Here is a tiny trained network, its code and every weight. The questions are about switching its units off for an input and a class, where a switched-off unit gives its printed mean instead of its output.

import numpy as np


def w(rows, s, z=0):
    codes = np.array(rows[::2]) - 128.0
    scale = np.full(codes.shape[1], s)
    scale[-1] = z or s
    return codes * scale


def norm(h):
    return h / np.sqrt((h * h).mean(-1, keepdims=True) + 1e-5)


def f(y):
    return y / 2 * (1 + np.tanh(0.7978845608 * (y + 0.044715 * y**3)))


def log_softmax(a):
    a = a - a.max(-1, keepdims=True)
    return a - np.log(np.exp(a).sum(-1, keepdims=True))


def net(x, mask):
    res = np.array(x, float).reshape(1, 3) / 4 @ E
    u = 0
    for l in range(4):
        y = f(norm(res) @ A[l][:, :-1].T + A[l][:, -1])
        res = res + np.where(mask[u : u + 7], y, B[l][:, -1]) @ B[l][:, :-1]
        u += 7
    return log_softmax(norm(res)[-1] @ U[:, :-1].T + U[:, -1])


A, B = {}, {}
E = w([
[192,124,43],'x0',
[65,133,127],'x1',
[1,183,141],'x2',
],0.0055)
A[0] = w([
[142,177,160,143],'L0N0',
[167,101,56,5],'L0N1',
[186,13,151,64],'L0N2',
[239,179,226,230],'L0N3',
[11,110,254,153],'L0N4',
[239,179,56,90],'L0N5',
[164,89,100,71],'L0N6',
],0.0093,0.0026)
B[0] = w([
[118,163,141,137],'L0N0',
[92,120,171,157],'L0N1',
[128,177,149,187],'L0N2',
[184,192,80,223],'L0N3',
[150,59,144,255],'L0N4',
[255,57,206,229],'L0N5',
[100,145,224,148],'L0N6',
],0.0089,0.0065)
A[1] = w([
[107,150,131,249],'L1N0',
[100,70,162,195],'L1N1',
[106,65,32,10],'L1N2',
[87,168,37,92],'L1N3',
[45,76,255,183],'L1N4',
[57,161,125,135],'L1N5',
[190,117,213,222],'L1N6',
],0.0082,0.0016)
B[1] = w([
[239,157,119,132],'L1N0',
[229,158,174,174],'L1N1',
[122,141,183,130],'L1N2',
[174,182,53,127],'L1N3',
[171,126,50,204],'L1N4',
[191,2,142,126],'L1N5',
[249,197,88,255],'L1N6',
],0.0055,0.0058)
A[2] = w([
[14,125,50,253],'L2N0',
[144,180,1,133],'L2N1',
[228,53,36,128],'L2N2',
[235,195,151,160],'L2N3',
[144,185,140,124],'L2N4',
[118,160,58,84],'L2N5',
[122,149,180,123],'L2N6',
],0.0069,0.0042)
B[2] = w([
[148,139,202,141],'L2N0',
[1,163,138,148],'L2N1',
[45,131,100,240],'L2N2',
[43,127,40,254],'L2N3',
[83,135,64,136],'L2N4',
[86,127,138,118],'L2N5',
[142,174,88,124],'L2N6',
],0.0093,0.0069)
A[3] = w([
[156,176,107,106],'L3N0',
[111,128,165,191],'L3N1',
[104,70,158,217],'L3N2',
[102,173,67,251],'L3N3',
[162,142,158,187],'L3N4',
[248,100,106,240],'L3N5',
[138,195,124,142],'L3N6',
],0.015,0.0019)
B[3] = w([
[96,120,119,157],'L3N0',
[245,83,142,127],'L3N1',
[190,43,151,156],'L3N2',
[103,95,168,176],'L3N3',
[126,137,90,140],'L3N4',
[101,176,183,254],'L3N5',
[126,62,2,147],'L3N6',
],0.0068,0.012)
U = w([
[169,78,202,216],'0',
[81,128,115,95],'1',
[230,248,166,173],'2',
[33,165,164,110],'3',
[107,185,91,163],'4',
[138,162,175,3],'5',
],0.018,0.0071)

Each question gives the input, the list of numbers given to net, and the class t.
The units are the neurons (one row each of A and B). Each row of codes is followed by its name. A weight is (code - 128) times the scale printed after its matrix; where a second scale follows, it is the last column's (A, B and U).
mask holds one flag per neuron, layer by layer. A switched-off neuron (its flag False) gives its mean, the last column of its row in B, instead of its output. The means were averaged over made-up inputs and are rounded, as every weight is.
A unit's drop is (log p(t) with every unit on - log p(t) with that unit switched off) / (log p(t) with every unit on - log p(t) with every unit switched off).
The circuit of an input: a set's keep is (log p(t) with only the set's units on - log p(t) with every unit switched off) / (log p(t) with every unit on - log p(t) with every unit switched off). Starting from the 12 units with the biggest drops (on a tie, the unit counted first), units are removed one at a time, each time the one whose removal leaves the highest keep (on an exact tie, the one counted first), for as long as the keep stays at least 0.8.
units of the circuit, in order: the units of the circuit, biggest drop first
top k neurons: the k neurons with the biggest drops, biggest first
k most important neurons of layer l: the k neurons of layer l with the biggest drops, biggest first
drop when u is switched off: that unit's drop, to one decimal
input [1,3,3], class 0: top 2 neurons	[L1N6; L2N3]
input [-6,-6,3], class 1: units of the circuit, in order	[L0N5; L1N4; L0N4]
input [5,8,2], class 3: top 4 neurons	[L1N3; L2N1; L0N4; L0N5]
input [-3,-8,3], class 1: units of the circuit, in order	[L0N5; L3N5]
input [-2,-6,7], class 1: top 4 neurons	[L1N4; L0N5; L2N2; L1N1]
input [6,-2,4], class 3: units of the circuit, in order	[L0N3]
input [0,4,-6], class 4: units of the circuit, in order	[L0N4; L2N3]
input [8,3,5], class 3: units of the circuit, in order	[L0N4; L1N6; L0N3]
input [8,8,1], class 3: units of the circuit, in order	[L2N2; L3N3]
input [7,6,2], class 3: top 2 neurons	[L2N1; L1N3]
input [-2,-1,-7], class 4: units of the circuit, in order	[L0N4; L2N3; L3N6; L0N2]
input [-4,7,-5], class 4: top 2 neurons	[L0N5; L0N2]
input [-4,-6,3], class 1: top 2 neurons	[L0N5; L3N5]
input [-7,6,-2], class 0: units of the circuit, in order	[L0N4]
input [8,7,3], class 3: top 2 neurons	[L0N4; L1N3]
input [6,-3,8], class 3: 3 most important neurons of layer 2	[L2N1; L2N0; L2N3]
input [-4,-4,1], class 1: top 3 neurons	[L0N5; L3N5; L0N4]
input [5,-5,6], class 3: top 2 neurons	[L0N4; L0N6]
input [8,6,-1], class 2: top 2 neurons	[L0N5; L0N4]
input [7,-2,4], class 3: 2 most important neurons of layer 2	[L2N3; L2N2]
input [-6,6,-7], class 4: 2 most important neurons of layer 0	[L0N5; L0N2]
input [1,-8,8], class 1: 3 most important neurons of layer 1	[L1N4; L1N5; L1N0]
input [7,7,1], class 3: top 4 neurons	[L0N4; L1N5; L3N6; L3N3]
input [3,6,0], class 3: top 4 neurons	[L0N4; L1N3; L0N5; L2N1]
input [4,6,-2], class 2: top 3 neurons	[L0N5; L0N3; L2N1]
input [-6,-5,1], class 1: top 3 neurons	[L0N5; L2N3; L3N5]
input [-4,-1,-1], class 4: 2 most important neurons of layer 0	[L0N5; L0N3]
input [-5,-1,6], class 0: drop when L2N3 is switched off	0.1
